Here is a tiny trained network, its code and every weight. The questions are about switching its units off for an input and a target symbol, where a switched-off unit gives its printed mean instead of its output.

import numpy as np


def w(rows, s, z=0):
    codes = np.array(rows[::2]) - 128.0
    scale = np.full(codes.shape[1], s)
    scale[-1] = z or s
    return codes * scale


def f(y):
    return np.maximum(y, 0)


def softmax(a):
    e = np.exp(a - a.max(-1, keepdims=True))
    return e / e.sum(-1, keepdims=True)


def log_softmax(a):
    a = a - a.max(-1, keepdims=True)
    return a - np.log(np.exp(a).sum(-1, keepdims=True))


def net(x, mask):
    ids = ['αγδηθμξπσ'.index(c) for c in x.split()]
    T = len(ids)
    res = E[ids] + P[:T]
    u = 0
    for l in range(2):
        r = res
        for j in range(2):
            rows = slice(2 * j, 2 * j + 2)
            q, k, v = (r @ M[l][rows].T for M in (Q, K, V))
            z = softmax(np.where(np.tri(T) > 0, q @ k.T / 2**0.5, -1e9)) @ v
            o = O[l][rows]
            res = res + np.where(mask[u + j], z, o[:, -1]) @ o[:, :-1]
        u += 2
        y = f(res @ A[l][:, :-1].T + A[l][:, -1])
        res = res + np.where(mask[u : u + 8], y, B[l][:, -1]) @ B[l][:, :-1]
        u += 8
    return log_softmax(res[-1] @ U[:, :-1].T + U[:, -1])


Q, K, V, O, A, B = {}, {}, {}, {}, {}, {}
E = w([
[216,157,83,222],'α',
[142,214,52,90],'γ',
[60,248,157,228],'δ',
[143,60,76,221],'η',
[132,193,182,81],'θ',
[162,188,167,32],'μ',
[163,238,105,146],'ξ',
[26,197,200,129],'π',
[138,16,61,62],'σ',
],0.013)
P = w([
[132,47,155,179],'0',
[71,139,78,82],'1',
[134,153,159,98],'2',
[146,116,111,178],'3',
[52,123,98,99],'4',
[139,155,160,102],'5',
[148,117,113,179],'6',
[35,111,108,101],'7',
[140,155,160,102],'8',
[149,112,114,179],'9',
[6,87,120,58],'10',
[141,154,162,103],'11',
[150,109,117,179],'12',
],0.018)
Q[0] = w([
[138,59,253,172],'L0H1',
[200,103,96,104],'L0H1',
[83,151,147,104],'L0H2',
[155,158,145,107],'L0H2',
],0.011)
K[0] = w([
[90,133,224,185],'L0H1',
[113,151,86,99],'L0H1',
[30,101,200,8],'L0H2',
[145,189,255,250],'L0H2',
],0.0053)
V[0] = w([
[253,106,117,148],'L0H1',
[12,92,124,85],'L0H1',
[109,130,123,119],'L0H2',
[152,61,240,153],'L0H2',
],0.0055)
O[0] = w([
[134,187,70,78,6],'L0H1',
[100,139,99,92,220],'L0H1',
[153,166,3,171,158],'L0H2',
[200,146,168,201,49],'L0H2',
],0.0064,0.002)
A[0] = w([
[144,147,87,191,175],'L0N1',
[114,88,165,138,150],'L0N2',
[248,85,61,118,204],'L0N3',
[109,121,199,46,3],'L0N4',
[122,37,89,185,219],'L0N5',
[122,188,75,161,1],'L0N6',
[77,100,89,146,36],'L0N7',
[86,118,137,52,173],'L0N8',
],0.013,0.0037)
B[0] = w([
[118,77,15,158,210],'L0N1',
[120,118,129,174,162],'L0N2',
[146,235,176,78,222],'L0N3',
[140,163,56,133,196],'L0N4',
[60,255,165,157,240],'L0N5',
[151,173,107,144,176],'L0N6',
[222,117,136,94,185],'L0N7',
[156,148,99,231,255],'L0N8',
],0.0097,0.0068)
Q[1] = w([
[128,176,220,122],'L1H1',
[134,255,205,67],'L1H1',
[142,154,209,201],'L1H2',
[198,225,228,127],'L1H2',
],0.01)
K[1] = w([
[28,142,251,169],'L1H1',
[104,95,254,150],'L1H1',
[144,117,185,215],'L1H2',
[148,158,213,219],'L1H2',
],0.0096)
V[1] = w([
[17,134,170,45],'L1H1',
[134,143,60,123],'L1H1',
[215,177,255,251],'L1H2',
[184,162,119,74],'L1H2',
],0.006)
O[1] = w([
[39,60,196,68,108],'L1H1',
[30,168,74,235,138],'L1H1',
[149,32,130,171,254],'L1H2',
[158,38,1,122,109],'L1H2',
],0.0057,0.011)
A[1] = w([
[115,127,66,139,63],'L1N1',
[180,136,142,47,111],'L1N2',
[53,135,131,136,170],'L1N3',
[160,167,154,100,39],'L1N4',
[147,66,94,177,231],'L1N5',
[34,118,135,189,131],'L1N6',
[94,11,183,158,2],'L1N7',
[167,153,99,104,198],'L1N8',
],0.012,0.007)
B[1] = w([
[204,60,227,106,203],'L1N1',
[179,39,196,162,141],'L1N2',
[154,133,111,43,208],'L1N3',
[115,108,114,139,142],'L1N4',
[2,120,191,132,221],'L1N5',
[204,75,89,96,254],'L1N6',
[95,161,77,112,141],'L1N7',
[84,98,80,115,217],'L1N8',
],0.01,0.0095)
U = w([
[103,154,50,63,157],'α',
[54,50,125,24,210],'γ',
[174,64,121,178,116],'δ',
[210,101,216,128,96],'η',
[141,172,125,180,53],'θ',
[65,133,143,199,96],'μ',
[3,122,174,136,120],'ξ',
[99,208,156,63,155],'π',
[235,174,142,152,3],'σ',
],0.012,0.0046)

Each question gives the input, a string of symbols that net reads in full, and the target symbol t.
The units are the heads (2 rows each of Q, K, V and O) and the neurons (one row each of A and B). Each row of codes is followed by its name. A weight is (code - 128) times the scale printed after its matrix; where a second scale follows, it is the last column's (O, A, B and U).
mask holds one flag per unit, layer by layer, with each layer's heads first. A switched-off unit (its flag False) gives its mean, the last column of its rows in O or B, instead of its output. The means were averaged over made-up inputs and are rounded, as every weight is.
A unit's drop is (log p(t) with every unit on - log p(t) with that unit switched off) / (log p(t) with every unit on - log p(t) with every unit switched off).
The circuit of an input: a set's keep is (log p(t) with only the set's units on - log p(t) with every unit switched off) / (log p(t) with every unit on - log p(t) with every unit switched off). Starting from the 12 units with the biggest drops (on a tie, the unit counted first), units are removed one at a time, each time the one whose removal leaves the highest keep (on an exact tie, the one counted first), for as long as the keep stays at least 0.8.
circuit, biggest first: the units of the circuit, biggest drop first
k most important neurons: the k neurons with the biggest drops, biggest first
k most important neurons of layer l: the k neurons of layer l with the biggest drops, biggest first
which heads matter: for each layer, one digit per head in row order, 1 if its drop is at least 0.15 and else 0, layers parted by /
input α ξ σ, target ξ: 3 most important neurons -> (L1N5, L1N6, L0N5)
input μ ξ η γ σ ξ α α, target γ: 3 most important neurons -> (L0N8, L1N1, L0N3)
input γ δ θ σ α δ θ η, target α: 2 most important neurons -> (L0N5, L1N3)
input σ ξ θ π γ σ π η σ ξ π δ, target γ: most important neuron -> (L0N5)
input α δ σ α σ π η π θ, target ξ: which heads matter -> 01 / 01
input π γ ξ θ δ, target α: 2 most important neurons of layer 0 -> (L0N3, L0N2)
input η γ σ δ μ π θ ξ α, target μ: which heads matter -> 00 / 01
input π θ α, target η: 2 most important neurons of layer 0 -> (L0N3, L0N8)
input θ θ σ θ α σ δ θ π γ, target α: which heads matter -> 00 / 01
input ξ γ σ π γ γ γ δ μ, target α: circuit, biggest first -> (L0N4, L1N8)
input ξ σ δ μ γ θ ξ, target μ: 2 most important neurons -> (L1N5, L1N6)
input δ θ σ μ α π, target σ: which heads matter -> 00 / 01
input σ α γ α π π σ η, target α: 4 most important neurons -> (L0N5, L0N8, L1N3, L1N6)
input η δ δ γ γ θ, target μ: 3 most important neurons -> (L0N5, L0N3, L1N6)
input α γ μ δ μ π γ μ η, target ξ: which heads matter -> 01 / 01
input π ξ μ η ξ δ π, target γ: 2 most important neurons -> (L0N8, L1N6)
input θ γ σ α α π η δ δ η, target σ: which heads matter -> 00 / 00
input δ α η α γ σ π α η, target σ: which heads matter -> 00 / 01
input σ θ π σ θ ξ ξ π θ, target γ: which heads matter -> 01 / 11
input σ θ ξ, target γ: 2 most important neurons -> (L0N5, L0N3)
input ξ σ π δ δ μ, target α: 4 most important neurons -> (L0N4, L1N1, L1N8, L0N8)
input π π η π δ π ξ σ π α π, target δ: 3 most important neurons -> (L0N8, L1N6, L1N1)
input σ μ μ μ η γ ξ π δ η μ μ, target γ: circuit, biggest first -> (L1H1)
input α ξ π θ ξ α, target ξ: circuit, biggest first -> (L1N5, L1H2, L0N5)
input σ δ π σ η α θ π μ π π γ, target γ: 2 most important neurons -> (L0N5, L0N3)
input π δ π γ π θ, target η: circuit, biggest first -> (L1H1, L0N1, L1N2)
